Here is a tiny trained network, its code and every weight. The questions are about switching its units off for an input and a class, where a switched-off unit gives its printed mean instead of its output.

import numpy as np


def w(rows, s, z=0):
    codes = np.array(rows[::2]) - 128.0
    scale = np.full(codes.shape[1], s)
    scale[-1] = z or s
    return codes * scale


def norm(h):
    return h / np.sqrt((h * h).mean(-1, keepdims=True) + 1e-5)


def f(y):
    return y / 2 * (1 + np.tanh(0.7978845608 * (y + 0.044715 * y**3)))


def log_softmax(a):
    a = a - a.max(-1, keepdims=True)
    return a - np.log(np.exp(a).sum(-1, keepdims=True))


def net(x, mask):
    res = np.array(x, float).reshape(1, 8) / 4 @ E
    u = 0
    for l in range(2):
        y = f(norm(res) @ A[l][:, :-1].T + A[l][:, -1])
        res = res + np.where(mask[u : u + 7], y, B[l][:, -1]) @ B[l][:, :-1]
        u += 7
    return log_softmax(norm(res)[-1] @ U[:, :-1].T + U[:, -1])


A, B = {}, {}
E = w([
[131,128,126,128,127,126,128,126,127,126,130,130],'x0',
[156,183,102,6,46,165,160,160,225,138,102,137],'x1',
[246,3,190,120,177,78,180,47,196,78,134,148],'x2',
[132,129,127,128,128,125,129,125,128,126,127,127],'x3',
[127,127,129,128,128,128,128,129,129,125,126,131],'x4',
[130,128,127,129,127,125,126,127,128,125,128,129],'x5',
[156,134,225,29,143,159,78,168,11,142,129,117],'x6',
[131,131,130,129,129,129,125,129,129,128,131,130],'x7',
],0.0054)
A[0] = w([
[68,154,111,241,139,114,97,133,33,127,122,121,31],'L0N1',
[85,182,153,45,128,131,95,153,8,125,119,127,68],'L0N2',
[153,126,81,156,125,134,129,136,170,129,120,123,11],'L0N3',
[95,193,61,83,58,139,152,136,103,121,119,132,34],'L0N4',
[53,183,43,220,113,123,125,133,186,128,125,127,37],'L0N5',
[91,216,88,43,89,129,105,147,187,134,119,120,4],'L0N6',
[62,199,86,202,139,139,111,140,124,151,140,128,44],'L0N7',
],0.014,0.0025)
B[0] = w([
[149,135,59,64,175,188,237,162,48,147,141,142,249],'L0N1',
[142,151,197,144,63,78,44,95,152,116,137,125,237],'L0N2',
[171,134,188,163,104,128,124,99,133,121,158,163,158],'L0N3',
[45,103,106,79,158,134,101,196,156,134,70,85,216],'L0N4',
[188,200,211,171,5,70,62,68,155,109,173,153,255],'L0N5',
[172,123,70,130,191,182,236,122,39,142,163,157,233],'L0N6',
[44,48,122,154,200,130,74,159,185,127,68,91,231],'L0N7',
],0.012,0.015)
A[1] = w([
[145,116,49,161,204,209,247,135,69,144,150,158,53],'L1N1',
[148,150,41,90,138,165,238,142,114,139,140,148,14],'L1N2',
[144,20,131,96,186,100,151,102,252,103,80,119,86],'L1N3',
[152,195,171,92,57,83,51,98,90,148,145,123,17],'L1N4',
[121,108,154,64,144,129,116,154,78,122,117,113,59],'L1N5',
[104,116,166,145,108,102,68,122,204,115,104,114,30],'L1N6',
[143,180,101,75,124,187,183,139,178,162,107,146,4],'L1N7',
],0.014,0.0012)
B[1] = w([
[206,91,107,3,162,175,238,76,96,152,146,173,251],'L1N1',
[146,66,114,122,211,137,172,72,15,146,158,147,214],'L1N2',
[7,176,89,127,125,149,50,216,104,154,84,76,195],'L1N3',
[154,127,152,226,78,105,147,97,204,94,166,176,212],'L1N4',
[174,137,85,178,112,114,187,79,215,117,134,143,194],'L1N5',
[198,102,142,36,155,110,157,112,102,122,124,115,176],'L1N6',
[155,92,147,118,159,130,171,96,78,123,157,154,165],'L1N7',
],0.0076,0.016)
U = w([
[200,165,221,216,10,61,96,63,220,88,172,171,173],'0',
[178,86,89,48,196,181,248,72,39,165,151,165,204],'1',
[1,130,104,105,159,128,33,215,152,151,35,37,2],'2',
],0.0062,0.00062)

Each question gives the input, the list of numbers given to net, and the class t.
The units are the neurons (one row each of A and B). Each row of codes is followed by its name. A weight is (code - 128) times the scale printed after its matrix; where a second scale follows, it is the last column's (A, B and U).
mask holds one flag per neuron, layer by layer. A switched-off neuron (its flag False) gives its mean, the last column of its row in B, instead of its output. The means were averaged over made-up inputs and are rounded, as every weight is.
A unit's drop is (log p(t) with every unit on - log p(t) with that unit switched off) / (log p(t) with every unit on - log p(t) with every unit switched off).
The circuit of an input: a set's keep is (log p(t) with only the set's units on - log p(t) with every unit switched off) / (log p(t) with every unit on - log p(t) with every unit switched off). Starting from the 12 units with the biggest drops (on a tie, the unit counted first), units are removed one at a time, each time the one whose removal leaves the highest keep (on an exact tie, the one counted first), for as long as the keep stays at least 0.8.
circuit, biggest first: the units of the circuit, biggest drop first
unit that matters most: the unit with the biggest drop
k most important neurons: the k neurons with the biggest drops, biggest first
top k neurons in layer l: the k neurons of layer l with the biggest drops, biggest first
drop when u is switched off: that unit's drop, to one decimal
input [8,2,-8,7,-5,8,7,1], class 2: unit that matters most => L0N4
input [-1,2,-7,-8,4,-7,-4,5], class 2: 3 most important neurons => (L0N7; L0N4; L0N5)
input [-8,-5,-7,4,0,4,6,1], class 2: circuit, biggest first => (L0N6; L1N1)
input [8,5,7,1,8,-4,7,-8], class 0: 3 most important neurons => (L0N7; L0N1; L0N6)
input [2,-6,8,-2,-7,6,-7,-8], class 2: top 3 neurons in layer 1 => (L1N3; L1N1; L1N4)
input [-5,7,-8,-4,-4,8,-5,2], class 2: top 3 neurons in layer 0 => (L0N7; L0N4; L0N1)
input [1,1,-8,-1,2,4,5,5], class 2: top 2 neurons in layer 0 => (L0N5; L0N2)
input [-3,2,-3,-1,8,8,3,-1], class 0: 2 most important neurons => (L0N2; L0N1)
input [-1,2,-3,5,-6,-5,2,-6], class 2: top 2 neurons in layer 0 => (L0N4; L0N5)
input [-1,-4,-7,2,-2,7,0,0], class 2: top 4 neurons in layer 0 => (L0N7; L0N2; L0N6; L0N1)
input [8,8,-7,-3,4,-7,-8,4], class 0: 3 most important neurons => (L0N5; L0N1; L1N1)
input [0,4,-8,-7,7,1,2,-6], class 2: top 3 neurons in layer 0 => (L0N4; L0N2; L0N1)
input [-7,1,6,-4,3,0,-1,-6], class 2: drop when L0N6 is switched off => 0.9
input [7,2,2,7,-3,6,-7,0], class 0: drop when L0N1 is switched off => 0.0
input [8,2,-3,4,-2,-7,-5,4], class 0: drop when L0N5 is switched off => 1.5
input [0,0,-3,5,3,6,5,7], class 0: top neuron in layer 0 => (L0N2)
input [3,5,-4,-5,5,4,-5,5], class 0: drop when L0N1 is switched off => 1.4
